Below is a small trained network, with its code and all its weights. Each question gives an input and a target symbol and asks what happens when units are switched off, that is, made to give their printed mean instead of their output.

import numpy as np


def w(rows, s, z=0):
    codes = np.array(rows[::2]) - 128.0
    scale = np.full(codes.shape[1], s)
    scale[-1] = z or s
    return codes * scale


def f(y):
    return y / 2 * (1 + np.tanh(0.7978845608 * (y + 0.044715 * y**3)))


def softmax(a):
    e = np.exp(a - a.max(-1, keepdims=True))
    return e / e.sum(-1, keepdims=True)


def log_softmax(a):
    a = a - a.max(-1, keepdims=True)
    return a - np.log(np.exp(a).sum(-1, keepdims=True))


def net(x, mask):
    ids = ['ΓΛΨΩαβδεζηθμπστφ'.index(c) for c in x.split()]
    T = len(ids)
    res = E[ids] + P[:T]
    u = 0
    for l in range(3):
        q, k, v = (res @ M[l].T for M in (Q, K, V))
        z = softmax(np.where(np.tri(T) > 0, q @ k.T / 3**0.5, -1e9)) @ v
        res = res + np.where(mask[u], z, O[l][:, -1]) @ O[l][:, :-1]
        u += 1
        y = f(res @ A[l][:, :-1].T + A[l][:, -1])
        res = res + np.where(mask[u : u + 8], y, B[l][:, -1]) @ B[l][:, :-1]
        u += 8
    return log_softmax(res[-1] @ U[:, :-1].T + U[:, -1])


Q, K, V, O, A, B = {}, {}, {}, {}, {}, {}
E = w([
[59,177,69,113,51,113],'Γ',
[127,111,35,75,69,187],'Λ',
[115,81,97,100,112,194],'Ψ',
[167,189,87,114,85,168],'Ω',
[135,190,127,110,141,141],'α',
[253,145,151,151,127,174],'β',
[140,82,51,92,134,51],'δ',
[116,98,60,137,105,98],'ε',
[50,116,119,126,124,176],'ζ',
[158,168,107,71,99,135],'η',
[75,75,142,238,198,68],'θ',
[66,106,229,134,118,6],'μ',
[128,38,152,226,145,137],'π',
[110,175,207,160,133,152],'σ',
[219,87,202,125,29,151],'τ',
[235,40,148,59,112,138],'φ',
],0.017)
P = w([
[126,108,135,207,150,27],'0',
[141,156,103,123,254,129],'1',
[139,81,161,230,96,86],'2',
[154,150,100,121,235,140],'3',
[156,107,164,212,92,108],'4',
[130,155,102,95,197,159],'5',
[149,107,186,205,102,74],'6',
[133,147,109,89,188,166],'7',
[135,119,213,180,96,69],'8',
[128,146,128,81,189,141],'9',
[156,132,188,190,97,76],'10',
[105,143,101,69,164,174],'11',
],0.01)
Q[0] = w([
[1,39,85,75,121,119],'L0H0',
[20,155,141,213,91,183],'L0H0',
[155,215,112,136,153,127],'L0H0',
],0.0068)
K[0] = w([
[70,179,163,104,131,35],'L0H0',
[2,156,132,211,85,171],'L0H0',
[181,179,69,174,189,160],'L0H0',
],0.0081)
V[0] = w([
[12,70,133,245,40,202],'L0H0',
[116,77,161,3,76,77],'L0H0',
[157,123,163,148,185,62],'L0H0',
],0.0041)
O[0] = w([
[141,147,127,214,220,9,153],'L0H0',
[49,43,71,192,85,231,157],'L0H0',
[110,207,2,154,88,163,252],'L0H0',
],0.0052,0.0032)
A[0] = w([
[170,122,227,137,83,145,173],'L0N0',
[176,171,135,113,140,69,181],'L0N1',
[160,99,143,52,109,77,186],'L0N2',
[96,37,141,215,38,65,155],'L0N3',
[65,221,131,131,247,110,97],'L0N4',
[227,68,246,68,69,151,130],'L0N5',
[90,137,78,10,187,114,209],'L0N6',
[159,198,255,111,140,198,254],'L0N7',
],0.0076,0.0039)
B[0] = w([
[56,144,88,93,146,104,179],'L0N0',
[117,105,96,185,30,127,160],'L0N1',
[143,2,140,126,137,103,153],'L0N2',
[208,157,143,115,103,134,255],'L0N3',
[53,128,110,114,175,180,167],'L0N4',
[105,103,138,42,139,62,166],'L0N5',
[224,160,82,96,138,224,163],'L0N6',
[74,151,147,165,63,96,191],'L0N7',
],0.0089,0.0087)
Q[1] = w([
[106,110,134,175,46,103],'L1H0',
[47,254,99,161,95,99],'L1H0',
[148,227,198,105,142,220],'L1H0',
],0.0056)
K[1] = w([
[87,19,169,28,192,3],'L1H0',
[98,131,131,140,92,148],'L1H0',
[161,240,71,91,129,247],'L1H0',
],0.0056)
V[1] = w([
[107,127,52,27,65,167],'L1H0',
[162,169,78,170,43,82],'L1H0',
[143,255,95,61,177,227],'L1H0',
],0.0063)
O[1] = w([
[196,203,103,89,163,57,119],'L1H0',
[130,247,12,93,53,195,211],'L1H0',
[197,118,101,254,167,42,1],'L1H0',
],0.007,0.0074)
A[1] = w([
[114,16,120,84,160,90,2],'L1N0',
[82,194,44,183,140,81,109],'L1N1',
[63,151,99,78,245,129,150],'L1N2',
[177,119,155,158,194,240,200],'L1N3',
[70,36,84,145,2,76,111],'L1N4',
[98,163,140,117,92,196,144],'L1N5',
[215,29,66,87,124,166,123],'L1N6',
[67,130,167,110,140,124,123],'L1N7',
],0.0071,0.0048)
B[1] = w([
[159,84,153,155,185,36,128],'L1N0',
[133,10,117,132,212,91,185],'L1N1',
[102,142,16,218,190,200,160],'L1N2',
[199,131,129,233,37,133,161],'L1N3',
[134,135,54,226,59,190,254],'L1N4',
[144,143,202,131,148,90,229],'L1N5',
[75,253,234,174,205,201,185],'L1N6',
[108,81,145,63,245,185,184],'L1N7',
],0.0071,0.0075)
Q[2] = w([
[172,115,251,47,237,223],'L2H0',
[63,177,167,135,87,163],'L2H0',
[48,159,123,45,252,131],'L2H0',
],0.0039)
K[2] = w([
[245,58,166,68,100,225],'L2H0',
[37,131,184,1,144,56],'L2H0',
[123,120,44,123,163,215],'L2H0',
],0.0051)
V[2] = w([
[232,5,87,154,43,155],'L2H0',
[86,221,56,254,141,66],'L2H0',
[120,160,164,78,146,85],'L2H0',
],0.0051)
O[2] = w([
[132,253,34,191,160,48,19],'L2H0',
[110,44,170,94,148,176,254],'L2H0',
[15,60,195,112,113,138,49],'L2H0',
],0.012,0.0022)
A[2] = w([
[199,134,34,94,133,109,184],'L2N0',
[147,98,62,176,98,141,97],'L2N1',
[147,113,235,134,63,138,142],'L2N2',
[138,135,80,140,111,71,2],'L2N3',
[107,99,99,62,73,65,246],'L2N4',
[154,133,166,123,165,146,65],'L2N5',
[144,53,105,88,114,105,90],'L2N6',
[254,148,163,83,105,149,176],'L2N7',
],0.01,0.0038)
B[2] = w([
[163,66,178,1,189,154,191],'L2N0',
[250,94,204,169,74,113,174],'L2N1',
[127,170,167,173,83,75,251],'L2N2',
[133,124,217,91,161,45,132],'L2N3',
[147,113,24,200,168,155,217],'L2N4',
[189,154,106,236,184,79,139],'L2N5',
[58,150,138,114,210,64,142],'L2N6',
[54,198,203,85,187,77,198],'L2N7',
],0.0076,0.011)
U = w([
[142,96,92,105,120,223,205],'Γ',
[87,92,33,119,151,123,194],'Λ',
[160,63,129,135,117,66,135],'Ψ',
[56,74,140,74,146,215,217],'Ω',
[81,201,103,91,119,30,175],'α',
[56,97,140,196,180,146,169],'β',
[134,54,103,206,104,174,150],'δ',
[131,32,121,77,127,126,141],'ε',
[82,78,255,120,86,116,42],'ζ',
[75,146,167,105,167,10,138],'η',
[177,105,184,42,64,116,71],'θ',
[167,149,161,202,117,119,108],'μ',
[185,66,80,163,95,143,67],'π',
[126,136,140,147,170,103,40],'σ',
[80,171,119,142,180,175,3],'τ',
[148,137,118,221,42,167,173],'φ',
],0.0078,0.0047)

Each question gives the input, a string of symbols that net reads in full, and the target symbol t.
The units are the heads (3 rows each of Q, K, V and O) and the neurons (one row each of A and B). Each row of codes is followed by its name. A weight is (code - 128) times the scale printed after its matrix; where a second scale follows, it is the last column's (O, A, B and U).
mask holds one flag per unit, layer by layer, with each layer's heads first. A switched-off unit (its flag False) gives its mean, the last column of its rows in O or B, instead of its output. The means were averaged over made-up inputs and are rounded, as every weight is.
A unit's drop is (log p(t) with every unit on - log p(t) with that unit switched off) / (log p(t) with every unit on - log p(t) with every unit switched off).
The circuit of an input: a set's keep is (log p(t) with only the set's units on - log p(t) with every unit switched off) / (log p(t) with every unit on - log p(t) with every unit switched off). Starting from the 12 units with the biggest drops (on a tie, the unit counted first), units are removed one at a time, each time the one whose removal leaves the highest keep (on an exact tie, the one counted first), for as long as the keep stays at least 0.8.
units of the circuit, in order: the units of the circuit, biggest drop first
k most important neurons: the k neurons with the biggest drops, biggest first
top k neurons in layer l: the k neurons of layer l with the biggest drops, biggest first
input ε θ σ Ω ε η, target η: units of the circuit, in order => L2N7, L0N6, L1H0
input ε σ ζ, target ζ: 2 most important neurons => L0N7, L0N3
input σ τ μ μ ε μ α δ, target τ: units of the circuit, in order => L1N6, L0N6, L2N7
input π μ ε δ τ μ Γ, target α: top 3 neurons in layer 0 => L0N5, L0N0, L0N7
input β μ μ σ Γ, target ζ: units of the circuit, in order => L2H0, L0N4, L2N2
input Ψ μ ε, target φ: units of the circuit, in order => L1N4, L2N1
input η Γ μ ε τ Ω, target θ: units of the circuit, in order => L2N0, L1H0, L2N4
input μ μ η μ μ σ μ μ μ δ ε, target φ: top 2 neurons in layer 1 => L1N6, L1N7
input μ μ β δ Λ θ β ε ε ε ε, target θ: most important neuron => L0N3
input φ μ β τ τ σ, target β: 3 most important neurons => L0N4, L0N3, L1N2
input ε π φ θ, target δ: top 2 neurons in layer 1 => L1N3, L1N2
input μ θ Γ δ δ Γ μ ε μ μ μ β, target α: top 2 neurons in layer 0 => L0N7, L0N4
input μ ε Γ ε μ μ Λ, target φ: 2 most important neurons => L0N6, L1N7
input θ Ψ ε ε, target Γ: 2 most important neurons => L0N3, L1N6
input Λ σ ε τ, target Λ: 2 most important neurons => L0N5, L2N4
input μ μ δ Γ τ ε μ μ μ φ, target ζ: top neuron in layer 0 => L0N6
input π α ε μ θ ε σ μ Ψ, target ζ: 3 most important neurons => L0N4, L2N4, L1N1
input σ β φ δ, target τ: 3 most important neurons => L1N6, L0N6, L1N4
input η θ π α π, target μ: 2 most important neurons => L0N3, L2N1
input σ μ ε α τ μ δ, target α: 4 most important neurons => L0N5, L1N6, L0N0, L0N7
input θ σ θ Γ ε ε μ μ Ω μ σ Λ, target σ: top neuron in layer 1 => L1N6
input μ δ τ τ η, target α: top 2 neurons in layer 0 => L0N5, L0N4
input Γ σ μ φ, target ζ: 2 most important neurons => L1N6, L0N5
input μ μ σ μ Ψ β δ ε μ μ τ, target α: top 2 neurons in layer 0 => L0N5, L0N3
input θ π μ Γ μ μ η μ η, target φ: top 3 neurons in layer 1 => L1N4, L1N1, L1N5
input Ψ Γ δ μ θ τ μ δ θ μ θ, target φ: 4 most important neurons => L0N3, L2N0, L2N7, L0N0
input Λ ε θ Ω ε μ Ψ τ β, target α: top neuron in layer 2 => L2N1
input β σ μ σ δ, target ζ: top 2 neurons in layer 1 => L1N4, L1N7
input σ ε Γ α Ψ ζ δ μ, target Ω: 2 most important neurons => L2N2, L0N4
input μ φ ε σ μ μ δ, target φ: 2 most important neurons => L0N6, L1N6
